Below is a small trained network, with its code and all its weights. Each question gives an input and a class and asks what happens when units are switched off, that is, made to give their printed mean instead of their output.

import numpy as np


def w(rows, s, z=0):
    codes = np.array(rows[::2]) - 128.0
    scale = np.full(codes.shape[1], s)
    scale[-1] = z or s
    return codes * scale


def f(y):
    return np.maximum(y, 0)


def log_softmax(a):
    a = a - a.max(-1, keepdims=True)
    return a - np.log(np.exp(a).sum(-1, keepdims=True))


def net(x, mask):
    res = np.array(x, float).reshape(1, 8) / 4 @ E
    y = f(res @ A[0][:, :-1].T + A[0][:, -1])
    res = res + np.where(mask, y, B[0][:, -1]) @ B[0][:, :-1]
    return log_softmax(res[-1] @ U[:, :-1].T + U[:, -1])


A, B = {}, {}
E = w([
[126,127,128,129,127],'x0',
[128,127,126,129,125],'x1',
[31,145,101,153,12],'x2',
[27,163,31,181,223],'x3',
[18,133,225,61,163],'x4',
[151,222,58,8,104],'x5',
[124,129,132,126,130],'x6',
[158,254,196,206,128],'x7',
],0.007)
A[0] = w([
[96,105,150,175,152,177],'N0',
[189,125,101,167,164,176],'N1',
[171,89,166,153,197,144],'N2',
[108,115,83,138,51,113],'N3',
[130,101,140,163,135,1],'N4',
[133,128,168,96,193,113],'N5',
[134,202,167,185,138,63],'N6',
[120,86,159,164,75,108],'N7',
[136,109,178,92,106,79],'N8',
[132,59,162,163,118,16],'N9',
[125,93,100,103,128,27],'N10',
[112,138,186,76,213,148],'N11',
[109,94,149,173,184,132],'N12',
[162,110,158,127,213,128],'N13',
[174,112,122,132,208,90],'N14',
[108,196,81,70,102,26],'N15',
[111,82,93,111,123,57],'N16',
[54,106,153,79,114,193],'N17',
[109,175,107,163,167,178],'N18',
[107,127,174,111,131,240],'N19',
[157,200,163,141,148,58],'N20',
[107,134,68,161,173,11],'N21',
[152,69,158,88,73,84],'N22',
[74,144,131,121,173,117],'N23',
[138,108,181,190,121,73],'N24',
[154,184,131,91,132,59],'N25',
[94,159,149,114,140,162],'N26',
[58,136,129,144,85,119],'N27',
[74,155,151,126,168,154],'N28',
[140,67,107,76,184,124],'N29',
[111,173,109,152,163,96],'N30',
[126,76,119,93,107,59],'N31',
[161,193,184,164,137,34],'N32',
[145,104,50,151,112,194],'N33',
[170,179,110,67,176,114],'N34',
[122,91,146,195,142,44],'N35',
[122,207,90,95,72,164],'N36',
[122,189,146,170,153,105],'N37',
[71,141,110,138,201,49],'N38',
[127,9,99,108,143,98],'N39',
[190,128,192,102,89,37],'N40',
[107,171,76,94,141,82],'N41',
[147,136,95,177,102,187],'N42',
[90,78,127,184,134,83],'N43',
[106,114,135,202,153,202],'N44',
[184,119,101,136,157,158],'N45',
[168,160,192,128,80,125],'N46',
[88,110,134,176,65,127],'N47',
],0.014,0.0067)
B[0] = w([
[161,111,125,75,117,215],'N0',
[198,130,212,168,162,230],'N1',
[98,189,122,73,85,221],'N2',
[98,175,180,166,81,213],'N3',
[1,108,156,18,209,138],'N4',
[125,165,186,144,68,187],'N5',
[66,19,79,171,106,206],'N6',
[148,167,131,70,118,196],'N7',
[166,213,86,172,195,177],'N8',
[111,122,123,76,214,171],'N9',
[52,60,112,191,153,147],'N10',
[187,121,188,179,135,229],'N11',
[115,135,137,61,145,208],'N12',
[76,200,152,143,43,208],'N13',
[48,205,147,163,38,194],'N14',
[73,98,160,67,175,206],'N15',
[60,20,74,166,93,166],'N16',
[200,89,166,181,131,245],'N17',
[160,142,64,127,115,231],'N18',
[212,103,166,149,119,225],'N19',
[77,42,94,172,104,186],'N20',
[144,198,59,136,221,183],'N21',
[151,209,52,115,199,207],'N22',
[184,172,134,162,181,196],'N23',
[90,59,132,61,160,193],'N24',
[84,91,111,60,160,166],'N25',
[156,109,161,144,142,191],'N26',
[97,206,177,156,48,206],'N27',
[178,105,160,157,151,212],'N28',
[78,66,86,173,54,209],'N29',
[136,158,66,111,145,186],'N30',
[75,60,83,179,151,168],'N31',
[43,30,62,183,95,192],'N32',
[189,132,213,168,195,250],'N33',
[84,96,169,37,91,208],'N34',
[84,124,152,52,192,179],'N35',
[119,81,170,97,122,255],'N36',
[89,30,86,157,88,198],'N37',
[149,235,45,125,194,202],'N38',
[97,54,85,176,113,229],'N39',
[110,239,52,122,188,201],'N40',
[123,155,116,73,151,197],'N41',
[198,116,204,158,147,225],'N42',
[115,111,116,67,169,192],'N43',
[166,113,103,70,95,243],'N44',
[172,145,218,150,101,203],'N45',
[164,138,43,162,207,218],'N46',
[78,215,162,125,43,209],'N47',
],0.0079,0.0088)
U = w([
[92,76,68,173,88,76],'0',
[151,200,45,128,146,101],'1',
[113,113,160,6,115,44],'2',
[162,133,134,128,85,247],'3',
[91,191,155,138,43,82],'4',
[183,119,185,163,131,22],'5',
],0.014,0.012)

Each question gives the input, the list of numbers given to net, and the class t.
The units are the neurons (one row each of A and B). Each row of codes is followed by its name. A weight is (code - 128) times the scale printed after its matrix; where a second scale follows, it is the last column's (A, B and U).
mask holds one flag per neuron, in row order. A switched-off neuron (its flag False) gives its mean, the last column of its row in B, instead of its output. The means were averaged over made-up inputs and are rounded, as every weight is.
A unit's drop is (log p(t) with every unit on - log p(t) with that unit switched off) / (log p(t) with every unit on - log p(t) with every unit switched off).
The circuit of an input: a set's keep is (log p(t) with only the set's units on - log p(t) with every unit switched off) / (log p(t) with every unit on - log p(t) with every unit switched off). Starting from the 12 units with the biggest drops (on a tie, the unit counted first), units are removed one at a time, each time the one whose removal leaves the highest keep (on an exact tie, the one counted first), for as long as the keep stays at least 0.8.
circuit, biggest first: the units of the circuit, biggest drop first
unit that matters most: the unit with the biggest drop
top k neurons: the k neurons with the biggest drops, biggest first
input [-2,-4,8,-3,-1,-5,8,-1], class 4: circuit, biggest first => (N47)
input [-8,7,-4,3,-5,8,1,8], class 0: circuit, biggest first => (N20 N32)
input [-8,8,7,-6,8,4,-1,-8], class 0: circuit, biggest first => (N31 N16)
input [7,5,-8,1,-2,-5,-2,-4], class 4: circuit, biggest first => (N14 N13)
input [2,-4,4,-2,7,-6,1,-3], class 5: top 2 neurons => (N17 N19)
input [-4,-3,5,5,8,7,4,3], class 5: circuit, biggest first => (N17 N28)
input [-8,-1,-2,-2,4,3,-6,-4], class 0: circuit, biggest first => (N29 N33)
input [-7,-3,6,-2,-7,-1,-8,3], class 5: circuit, biggest first => (N42 N33)
input [-4,1,6,-2,-4,0,-7,-4], class 4: circuit, biggest first => (N3 N47)
input [-1,3,-7,1,-5,-1,6,3], class 4: circuit, biggest first => (N14 N13)
input [-1,-8,-3,-8,-3,8,-8,4], class 1: top 2 neurons => (N40 N46)
input [2,-2,2,-7,-7,-7,-1,-2], class 1: circuit, biggest first => (N22 N40)
input [4,0,5,1,-8,0,5,-2], class 5: circuit, biggest first => (N33 N42)
input [1,3,2,0,5,-3,3,-3], class 5: unit that matters most => N17
input [7,-2,-8,5,5,-7,2,8], class 0: top 2 neurons => (N6 N32)
input [-5,4,1,-5,-7,0,1,3], class 5: top 2 neurons => (N42 N1)
input [0,-2,-3,-5,-8,-5,-6,8], class 0: top 2 neurons => (N32 N6)
input [2,6,7,8,0,-4,-3,0], class 1: top 2 neurons => (N38 N21)
input [6,5,-6,-7,-7,-5,4,5], class 1: top 3 neurons => (N40 N46 N2)
input [7,7,5,1,-1,7,3,-3], class 2: unit that matters most => N15
input [2,-7,-2,5,-8,3,-7,5], class 5: top 4 neurons => (N1 N33 N42 N45)
input [2,-1,1,-6,4,6,-1,-5], class 1: top 3 neurons => (N22 N8 N40)
